Small tables with named rows and columns. After each table, cells are looked up by row and column.

Popaf =
	Viz	Fanamar	Gubatif	Mes	Let
Gekov	531	638	529	440	655
Nav	481	480	481	515	246
Tebasam	680	495	328	672	536
Kile	802	177	546	611	697
Feve	503	421	460	661	339
Rumu	623	547	581	838	562
Tirur	851	488	631	411	574
Bedu	938	572	484	446	767
Kom	761	666	614	517	496

Gubatif of Tirur: 631
Let of Nav: 246
Let of Kom: 496
Mes of Tirur: 411
Let of Gekov: 655
Gubatif of Kom: 614
Let of Kile: 697
Fanamar of Tirur: 488
Fanamar of Nav: 480
Viz of Nav: 481
Fanamar of Feve: 421
Viz of Kom: 761
Viz of Tebasam: 680
Viz of Rumu: 623
Mes of Feve: 661
Let of Tirur: 574
Gubatif of Tebasam: 328

Kato:
fields: Nazalim, Zelo, Bub, Kaz, Tokizub, Segisun, Dup, Morola
Ganorip: [192, 183, 128, 127, 125, 125, 191, 185]
Nebed: [162, 158, 67, 65, 63, 63, 162, 160]
Rugug: [206, 196, 156, 153, 152, 153, 204, 198]
Nibisa: [227, 213, 201, 200, 199, 199, 224, 214]
Mubiti: [245, 228, 241, 240, 240, 240, 241, 228]
Teg: [229, 215, 208, 207, 206, 207, 226, 215]
Delabat: [222, 209, 193, 193, 192, 192, 219, 209]
Toli: [141, 140, 20, 17, 15, 14, 142, 144]
Pagusas: [137, 136, 14, 12, 9, 9, 138, 140]
Tusepez: [183, 176, 109, 107, 105, 105, 182, 178]

Tokizub of Delabat: 192
Segisun of Toli: 14
Dup of Ganorip: 191
Bub of Pagusas: 14
Bub of Toli: 20
Morola of Tusepez: 178
Bub of Teg: 208
Zelo of Teg: 215
Zelo of Delabat: 209
Bub of Mubiti: 241
Tokizub of Nebed: 63
Dup of Tusepez: 182
Zelo of Nebed: 158
Dup of Nebed: 162
Zelo of Mubiti: 228
Dup of Toli: 142
Morola of Teg: 215
Tokizub of Pagusas: 9
Nazalim of Toli: 141
Kaz of Nebed: 65
Row with the largest Tokizub: Mubiti

Table Mogosov
,Muvob,Dut,Zudup,Lum
Fuf,106,189,157,162
Direm,148,130,139,162
Nafid,136,25,103,92
Kozi,139,156,51,103
Fiteru,159,112,136,195
Bisoz,163,169,186,171
Kimafi,135,180,104,162
Gev,141,143,145,143
Tigora,149,129,139,163
Rufor,151,135,135,151
Sakeged,133,151,144,146
Mekidu,134,149,144,145
Kasibas,144,144,143,140
Paloso,142,144,145,144

Dut of Gev: 143
Lum of Bisoz: 171
Dut of Fiteru: 112
Zudup of Fuf: 157
Dut of Rufor: 135
Lum of Nafid: 92
Lum of Kimafi: 162
Dut of Kasibas: 144
Muvob of Tigora: 149
Zudup of Bisoz: 186
Muvob of Gev: 141
Zudup of Kasibas: 143
Zudup of Rufor: 135
Muvob of Fiteru: 159
Dut of Tigora: 129
Zudup of Nafid: 103

Table Mal
         Zat  Siku  Nitol  Tuv  Rezu
Rim      0.5   0.6    0.6  0.6   0.6
Susazi   0.2   0.4    0.4  0.4   0.4
Bileluk  0.3   0.5    0.5  0.5   0.5
Rofusap  0.2   0.4    0.4  0.4   0.4
Zik      0.6   0.6    0.6  0.6   0.6
Puf      0.8   0.7    0.7  0.7   0.7
Nasivo   0.5   0.6    0.6  0.6   0.6
Debi     0.3   0.5    0.5  0.5   0.5
Nam      0.8   0.7    0.7  0.7   0.7
Zon      0.3   0.5    0.5  0.5   0.5
Gog      0.4   0.5    0.5  0.5   0.5
Domelif  0.6   0.6    0.6  0.6   0.6
Libe     0.7   0.7    0.6  0.7   0.7

Zon, Tuv -> 0.5
Rim, Tuv -> 0.6
Rim, Zat -> 0.5
Nam, Nitol -> 0.7
Gog, Tuv -> 0.5
Debi, Siku -> 0.5
Libe, Zat -> 0.7
Susazi, Zat -> 0.2
Libe, Nitol -> 0.6
Zon, Rezu -> 0.5
Zik, Zat -> 0.6
Nam, Tuv -> 0.7

Fiv
         Narumub  Lerin
Bib           82    178
Dak           75    188
Pifa          74    190
Gamosot       74    191
Rab           80    180
Pef           73    193
Bez           79    182
Ruv           62    211
Bef           76    186
Vibak         77    185
Runamef       85    171
Furid        118    115

Lerin of Pifa: 190
Narumub of Rab: 80
Narumub of Gamosot: 74
Lerin of Bib: 178
Narumub of Runamef: 85
Lerin of Bez: 182
Lerin of Gamosot: 191
Narumub of Vibak: 77
Narumub of Ruv: 62
Lerin of Rab: 180
Narumub of Bib: 82
Narumub of Pifa: 74
Narumub of Bef: 76
Lerin of Bef: 186
Lerin of Vibak: 185
Narumub of Bez: 79
Lerin of Furid: 115
Lerin of Runamef: 171

Dedez =
fields: Degem, Petalip, Vule, Nole, Futetib, Dufog, Takebu, Gim, Rekug, Motab
Setat: [136, 136, 186, 171, 138, 136, 135, 135, 183, 172]
Zut: [75, 74, 160, 149, 78, 75, 73, 73, 158, 152]
Rov: [187, 186, 209, 191, 187, 185, 185, 185, 205, 191]
Lede: [27, 27, 135, 126, 29, 27, 25, 25, 133, 130]

What is the Gim of Zut in Dedez?
73
What is the Petalip of Lede in Dedez?
27
What is the Dufog of Rov in Dedez?
185
What is the Vule of Rov in Dedez?
209
What is the Motab of Zut in Dedez?
152
What is the Degem of Rov in Dedez?
187
What is the Gim of Setat in Dedez?
135
What is the Degem of Setat in Dedez?
136
What is the Motab of Setat in Dedez?
172
What is the Dufog of Setat in Dedez?
136
What is the Dufog of Lede in Dedez?
27
What is the Vule of Lede in Dedez?
135
What is the Futetib of Setat in Dedez?
138
What is the Motab of Rov in Dedez?
191
What is the Futetib of Lede in Dedez?
29
Row with the largest Degem: Rov

Sot
fields: Redi, Vaki, Tidi, Mikibil, Bis
Depeku: [337, 407, 358, 81, 78]
Soki: [729, 718, 734, 934, 938]
Vumar: [689, 673, 687, 902, 890]
Febe: [288, 304, 299, 87, 85]

Vaki of Vumar = 673
Tidi of Depeku = 358
Tidi of Febe = 299
Bis of Soki = 938
Mikibil of Depeku = 81
Tidi of Soki = 734
Vaki of Depeku = 407
Mikibil of Vumar = 902
Vaki of Febe = 304
Mikibil of Soki = 934
Redi of Soki = 729
Bis of Depeku = 78
Redi of Febe = 288
Mikibil of Febe = 87
Row with the largest Bis: Soki

Table Vib
	Futedov	Sodiv
Tifefu	6817	874
Vab	-8260	-6386
Tok	-3374	-941
Pep	1577	-3108
Kipigi	-4020	-1762
Zus	-4748	-2536
Savufif	-6966	-4802

Sodiv of Tok: -941
Sodiv of Vab: -6386
Sodiv of Pep: -3108
Sodiv of Tifefu: 874
Futedov of Savufif: -6966
Futedov of Zus: -4748
Sodiv of Savufif: -4802
Futedov of Vab: -8260
Futedov of Tifefu: 6817
Sodiv of Kipigi: -1762
Futedov of Kipigi: -4020
Futedov of Tok: -3374
Sodiv of Zus: -2536
Futedov of Pep: 1577

Duf:
,Mopofo,Lasesas,Bofisut,Gad,Litakib,Rab,Givit
Zotop,56.9,57.9,58.4,16.3,16.0,58.3,17.2
Zibol,88.4,85.9,85.2,83.6,83.8,84.8,83.5
Gabeseg,92.3,89.2,88.2,92.1,92.3,87.8,91.9
Dal,77.7,76.3,75.9,60.5,60.5,75.6,60.7
Zokob,77.6,76.2,76.0,60.5,60.5,75.7,60.8
Sori,72.2,71.4,71.3,49.2,49.1,71.0,49.6
Rugife,79.2,77.6,77.2,63.8,63.9,76.9,64.1

Lasesas of Dal: 76.3
Lasesas of Rugife: 77.6
Givit of Sori: 49.6
Lasesas of Zotop: 57.9
Mopofo of Sori: 72.2
Mopofo of Dal: 77.7
Litakib of Zibol: 83.8
Litakib of Sori: 49.1
Givit of Gabeseg: 91.9
Litakib of Dal: 60.5
Row with the largest Rab: Gabeseg

Table Seb
,Tabolu,Kupagog,Vedo
Vopo,44.610,35.694,63.222
Viz,76.295,54.031,26.968
Dipas,42.415,50.101,58.821
Vogizif,46.359,55.370,53.161
Ledasip,42.921,53.156,57.611
Pofetu,98.387,47.477,9.853
Rupizin,52.063,56.760,47.247
Volaro,49.348,55.367,49.500
Nosarek,47.469,55.836,51.414
Ruka,87.574,51.080,17.932
Matob,48.979,56.169,50.066

What is the Tabolu of Vogizif in Seb?
46.359
What is the Tabolu of Ledasip in Seb?
42.921
What is the Tabolu of Viz in Seb?
76.295
What is the Tabolu of Pofetu in Seb?
98.387
What is the Vedo of Pofetu in Seb?
9.853
What is the Vedo of Viz in Seb?
26.968
What is the Vedo of Ruka in Seb?
17.932
What is the Vedo of Rupizin in Seb?
47.247
What is the Vedo of Volaro in Seb?
49.500
What is the Kupagog of Nosarek in Seb?
55.836
What is the Kupagog of Pofetu in Seb?
47.477
What is the Kupagog of Rupizin in Seb?
56.760
What is the Vedo of Vogizif in Seb?
53.161
What is the Vedo of Ledasip in Seb?
57.611
What is the Vedo of Nosarek in Seb?
51.414
Row with the largest Kupagog: Rupizin

